Below is a small trained network, with its code and all its weights. Each question gives an input and a class and asks what happens when units are switched off, that is, made to give their printed mean instead of their output.

import numpy as np


def w(rows, s, z=0):
    codes = np.array(rows[::2]) - 128.0
    scale = np.full(codes.shape[1], s)
    scale[-1] = z or s
    return codes * scale


def norm(h):
    return h / np.sqrt((h * h).mean(-1, keepdims=True) + 1e-5)


def f(y):
    return np.maximum(y, 0)


def log_softmax(a):
    a = a - a.max(-1, keepdims=True)
    return a - np.log(np.exp(a).sum(-1, keepdims=True))


def net(x, mask):
    res = np.array(x, float).reshape(1, 2) / 4 @ E
    u = 0
    for l in range(4):
        y = f(norm(res) @ A[l][:, :-1].T + A[l][:, -1])
        res = res + np.where(mask[u : u + 3], y, B[l][:, -1]) @ B[l][:, :-1]
        u += 3
    return log_softmax(norm(res)[-1] @ U[:, :-1].T + U[:, -1])


A, B = {}, {}
E = w([
[98,106,185,155,86,94,187,255,49,117,86],'x0',
[154,59,166,120,58,162,50,132,146,175,152],'x1',
],0.0071)
A[0] = w([
[83,225,84,166,69,147,62,179,3,133,6,255],'0.n0',
[153,110,21,78,134,61,165,15,141,219,157,107],'0.n1',
[232,9,130,160,41,90,103,54,87,179,127,166],'0.n2',
],0.003,0.00045)
B[0] = w([
[150,181,115,97,237,110,21,28,153,157,109,221],'0.n0',
[85,129,115,181,72,128,191,209,88,150,185,247],'0.n1',
[24,181,39,3,168,113,129,122,126,199,128,252],'0.n2',
],0.0059,0.0034)
A[1] = w([
[133,196,173,80,143,84,44,62,110,146,144,61],'1.n0',
[166,155,155,188,66,94,100,167,34,141,103,5],'1.n1',
[194,3,132,123,51,187,89,72,186,172,97,85],'1.n2',
],0.0051,0.0012)
B[1] = w([
[69,185,129,221,30,160,126,136,152,156,183,224],'1.n0',
[145,11,91,192,122,223,69,108,109,76,178,210],'1.n1',
[254,178,177,116,172,99,182,161,82,81,22,253],'1.n2',
],0.006,0.0034)
A[2] = w([
[38,173,151,161,125,68,111,123,154,142,241,100],'2.n0',
[76,186,154,252,44,119,155,194,154,122,181,4],'2.n1',
[118,37,132,19,73,78,131,93,83,229,173,151],'2.n2',
],0.0033,0.003)
B[2] = w([
[113,62,244,150,131,149,90,135,107,179,87,215],'2.n0',
[114,71,255,185,147,110,132,87,206,196,108,149],'2.n1',
[130,124,182,169,143,91,200,120,137,73,94,254],'2.n2',
],0.0085,0.0029)
A[3] = w([
[221,58,174,1,34,61,76,144,124,151,90,14],'3.n0',
[140,125,82,143,88,171,86,65,125,143,221,8],'3.n1',
[85,69,117,151,115,132,111,178,52,90,148,72],'3.n2',
],0.0069,0.0017)
B[3] = w([
[78,211,59,156,220,43,186,90,98,83,99,255],'3.n0',
[179,63,140,92,110,198,64,236,109,96,161,204],'3.n1',
[202,124,107,73,97,254,59,116,206,167,211,222],'3.n2',
],0.0096,0.0052)
U = w([
[206,82,106,98,127,254,42,186,139,122,204,147],'0',
[80,219,69,115,199,48,155,113,90,98,96,189],'1',
[38,78,232,160,92,124,104,105,137,219,119,139],'2',
[134,43,109,105,71,81,133,135,116,91,103,1],'3',
],0.0081,0.0036)

Each question gives the input, the list of numbers given to net, and the class t.
The units are the neurons (one row each of A and B). Each row of codes is followed by its name. A weight is (code - 128) times the scale printed after its matrix; where a second scale follows, it is the last column's (A, B and U).
mask holds one flag per neuron, layer by layer. A switched-off neuron (its flag False) gives its mean, the last column of its row in B, instead of its output. The means were averaged over made-up inputs and are rounded, as every weight is.
A unit's drop is (log p(t) with every unit on - log p(t) with that unit switched off) / (log p(t) with every unit on - log p(t) with every unit switched off).
The circuit of an input: a set's keep is (log p(t) with only the set's units on - log p(t) with every unit switched off) / (log p(t) with every unit on - log p(t) with every unit switched off). Starting from all 12 units, units are removed one at a time, each time the one whose removal leaves the highest keep (on an exact tie, the one counted first), for as long as the keep stays at least 0.8.
units of the circuit, in order: the units of the circuit, biggest drop first
k most important neurons: the k neurons with the biggest drops, biggest first
k most important neurons of layer l: the k neurons of layer l with the biggest drops, biggest first
drop of u: that unit's drop, to one decimal
input [8,-7], class 0: 3 most important neurons -> (3.n2; 3.n0; 1.n1)
input [-5,7], class 1: units of the circuit, in order -> (1.n2; 3.n0)
input [4,6], class 1: units of the circuit, in order -> (3.n0)
input [-6,8], class 1: units of the circuit, in order -> (1.n2; 3.n0)
input [-7,8], class 1: 3 most important neurons -> (1.n2; 3.n0; 0.n0)
input [8,-8], class 0: 4 most important neurons -> (3.n0; 3.n2; 0.n2; 1.n1)
input [-2,-3], class 2: 4 most important neurons -> (1.n2; 0.n1; 3.n0; 0.n2)
input [5,7], class 1: 2 most important neurons -> (3.n0; 0.n1)
input [3,-1], class 2: 3 most important neurons -> (0.n0; 1.n0; 0.n1)
input [3,3], class 2: 2 most important neurons of layer 0 -> (0.n0; 0.n2)
input [6,7], class 1: 2 most important neurons -> (3.n0; 0.n1)
input [-7,-5], class 0: 2 most important neurons of layer 3 -> (3.n1; 3.n0)
input [7,4], class 0: 2 most important neurons -> (3.n2; 1.n1)
input [-3,4], class 1: most important neuron of layer 1 -> (1.n1)
input [-2,1], class 2: 2 most important neurons -> (1.n1; 3.n0)
input [0,3], class 2: 2 most important neurons of layer 1 -> (1.n0; 1.n2)
input [0,2], class 2: 2 most important neurons -> (0.n2; 3.n0)
input [1,-2], class 2: drop of 1.n0 -> 0.2
input [-7,-3], class 0: drop of 3.n1 -> 0.1
input [4,-3], class 0: drop of 0.n1 -> 0.0
input [7,3], class 0: most important neuron -> (3.n2)
